Below is a small trained network, with its code and all its weights. Each question gives an input and a class and asks what happens when units are switched off, that is, made to give their printed mean instead of their output.

import numpy as np


def w(rows, s, z=0):
    codes = np.array(rows[::2]) - 128.0
    scale = np.full(codes.shape[1], s)
    scale[-1] = z or s
    return codes * scale


def f(y):
    return np.maximum(y, 0)


def log_softmax(a):
    a = a - a.max(-1, keepdims=True)
    return a - np.log(np.exp(a).sum(-1, keepdims=True))


def net(x, mask):
    res = np.array(x, float).reshape(1, 7) / 4 @ E
    y = f(res @ A[0][:, :-1].T + A[0][:, -1])
    res = res + np.where(mask, y, B[0][:, -1]) @ B[0][:, :-1]
    return log_softmax(res[-1] @ U[:, :-1].T + U[:, -1])


A, B = {}, {}
E = w([
[254,136,108,127,149],'x0',
[125,245,160,164,142],'x1',
[128,127,130,127,128],'x2',
[128,128,131,128,128],'x3',
[127,129,125,128,128],'x4',
[128,127,129,128,128],'x5',
[140,155,141,83,13],'x6',
],0.0087)
A[0] = w([
[160,105,116,112,102,115],'N1',
[79,154,127,149,171,146],'N2',
[120,85,118,113,129,153],'N3',
[202,149,135,140,167,4],'N4',
[129,134,127,128,127,135],'N5',
[89,119,130,125,114,174],'N6',
[112,125,129,124,123,155],'N7',
[130,107,121,143,180,182],'N8',
[155,108,121,113,101,115],'N9',
[121,156,140,114,64,196],'N10',
[119,148,143,112,98,52],'N11',
[196,134,139,142,147,168],'N12',
[145,245,126,146,121,182],'N13',
[120,152,142,112,81,189],'N14',
[78,164,131,143,179,143],'N15',
[129,143,134,122,111,116],'N16',
[136,150,129,135,122,74],'N17',
[180,88,111,103,85,112],'N18',
[121,90,119,118,128,150],'N19',
[141,104,120,139,166,72],'N20',
[121,140,135,126,111,77],'N21',
[145,193,132,138,120,9],'N22',
[94,113,143,126,110,102],'N23',
[51,103,133,117,88,50],'N24',
[145,88,123,153,199,62],'N25',
[129,126,128,127,134,136],'N26',
[56,108,136,135,101,190],'N27',
[116,158,143,105,82,30],'N28',
[95,58,132,118,147,41],'N29',
[151,207,150,152,113,7],'N30',
[177,142,136,138,157,36],'N31',
[91,113,126,123,103,66],'N32',
[139,172,137,133,124,72],'N33',
[111,132,128,127,133,147],'N34',
[61,177,138,152,183,140],'N35',
[181,117,119,103,87,115],'N36',
[92,145,131,145,159,144],'N37',
[118,159,148,113,64,19],'N38',
[162,101,117,113,100,116],'N39',
[85,108,143,126,100,75],'N40',
[114,101,127,125,137,79],'N41',
[137,101,127,147,194,145],'N42',
],0.011,0.0043)
B[0] = w([
[162,157,144,171,128,176],'N1',
[129,162,154,206,98,208],'N2',
[117,109,105,73,146,199],'N3',
[9,81,115,106,106,171],'N4',
[124,127,128,127,125,136],'N5',
[79,114,121,117,121,201],'N6',
[108,125,129,128,123,162],'N7',
[71,106,117,85,110,215],'N8',
[157,155,143,165,128,171],'N9',
[202,125,117,95,162,235],'N10',
[74,104,123,123,115,150],'N11',
[187,114,119,72,148,208],'N12',
[2,81,115,107,102,254],'N13',
[188,125,124,100,156,216],'N14',
[135,164,157,213,93,212],'N15',
[116,111,122,110,135,149],'N16',
[151,121,126,104,136,137],'N17',
[183,178,152,199,130,208],'N18',
[119,110,116,77,140,190],'N19',
[161,119,118,77,143,163],'N20',
[103,118,128,128,118,138],'N21',
[200,114,108,62,163,160],'N22',
[146,113,114,89,151,170],'N23',
[204,109,106,46,171,211],'N24',
[177,106,103,37,154,200],'N25',
[125,126,126,125,125,138],'N26',
[40,88,101,86,127,252],'N27',
[46,94,119,124,112,163],'N28',
[46,106,131,105,91,195],'N29',
[208,103,98,35,177,178],'N30',
[53,97,121,115,114,155],'N31',
[176,126,122,94,143,163],'N32',
[150,109,108,82,153,156],'N33',
[126,134,140,138,111,156],'N34',
[142,180,166,235,88,232],'N35',
[172,171,157,194,128,196],'N36',
[128,153,146,187,107,188],'N37',
[22,85,116,119,110,174],'N38',
[162,162,144,173,132,180],'N39',
[169,115,110,81,155,176],'N40',
[97,121,132,122,113,151],'N41',
[97,91,101,49,139,215],'N42',
],0.024,0.0058)
U = w([
[17,99,123,132,93,77],'0',
[202,117,104,83,185,251],'1',
[161,222,192,254,102,50],'2',
],0.0092,0.00028)

Each question gives the input, the list of numbers given to net, and the class t.
The units are the neurons (one row each of A and B). Each row of codes is followed by its name. A weight is (code - 128) times the scale printed after its matrix; where a second scale follows, it is the last column's (A, B and U).
mask holds one flag per neuron, in row order. A switched-off neuron (its flag False) gives its mean, the last column of its row in B, instead of its output. The means were averaged over made-up inputs and are rounded, as every weight is.
A unit's drop is (log p(t) with every unit on - log p(t) with that unit switched off) / (log p(t) with every unit on - log p(t) with every unit switched off).
The circuit of an input: a set's keep is (log p(t) with only the set's units on - log p(t) with every unit switched off) / (log p(t) with every unit on - log p(t) with every unit switched off). Starting from the 12 units with the biggest drops (on a tie, the unit counted first), units are removed one at a time, each time the one whose removal leaves the highest keep (on an exact tie, the one counted first), for as long as the keep stays at least 0.8.
circuit, biggest first: the units of the circuit, biggest drop first
unit that matters most: the unit with the biggest drop
k most important neurons: the k neurons with the biggest drops, biggest first
drop when u is switched off: that unit's drop, to one decimal
input [1,4,1,8,3,-5,-5], class 0: circuit, biggest first : [N13]
input [7,8,8,-1,2,-2,0], class 0: 4 most important neurons : [N13 N4 N31 N24]
input [-6,-1,-2,5,-1,6,1], class 1: 2 most important neurons : [N24 N13]
input [7,6,8,2,-3,7,-1], class 0: 2 most important neurons : [N13 N4]
input [-4,5,2,8,6,-4,0], class 2: 2 most important neurons : [N35 N15]
input [4,1,3,2,-8,5,-1], class 0: 2 most important neurons : [N10 N24]
input [1,8,3,-2,6,4,-6], class 0: 2 most important neurons : [N13 N4]
input [-7,-2,8,-8,6,1,7], class 1: 2 most important neurons : [N24 N10]
input [6,8,-4,8,0,-3,0], class 0: 3 most important neurons : [N13 N4 N31]
input [-6,-1,-8,-8,-2,1,1], class 1: 2 most important neurons : [N24 N13]
input [-4,-4,8,-5,2,-8,2], class 1: 2 most important neurons : [N13 N24]
input [6,1,-8,-3,1,8,0], class 0: 3 most important neurons : [N4 N10 N24]
input [-6,6,2,1,-5,4,0], class 2: 3 most important neurons : [N35 N15 N2]
input [-7,6,2,-5,-7,-8,0], class 2: unit that matters most : N35
input [7,1,-2,-7,4,-3,-4], class 0: 4 most important neurons : [N4 N31 N10 N24]
input [-7,-2,-8,-2,-7,3,4], class 1: drop when N13 is switched off : 0.2
input [4,-5,-1,-4,3,8,7], class 2: drop when N23 is switched off : 0.0
input [-7,4,-6,-8,2,-3,-6], class 2: drop when N35 is switched off : 0.1
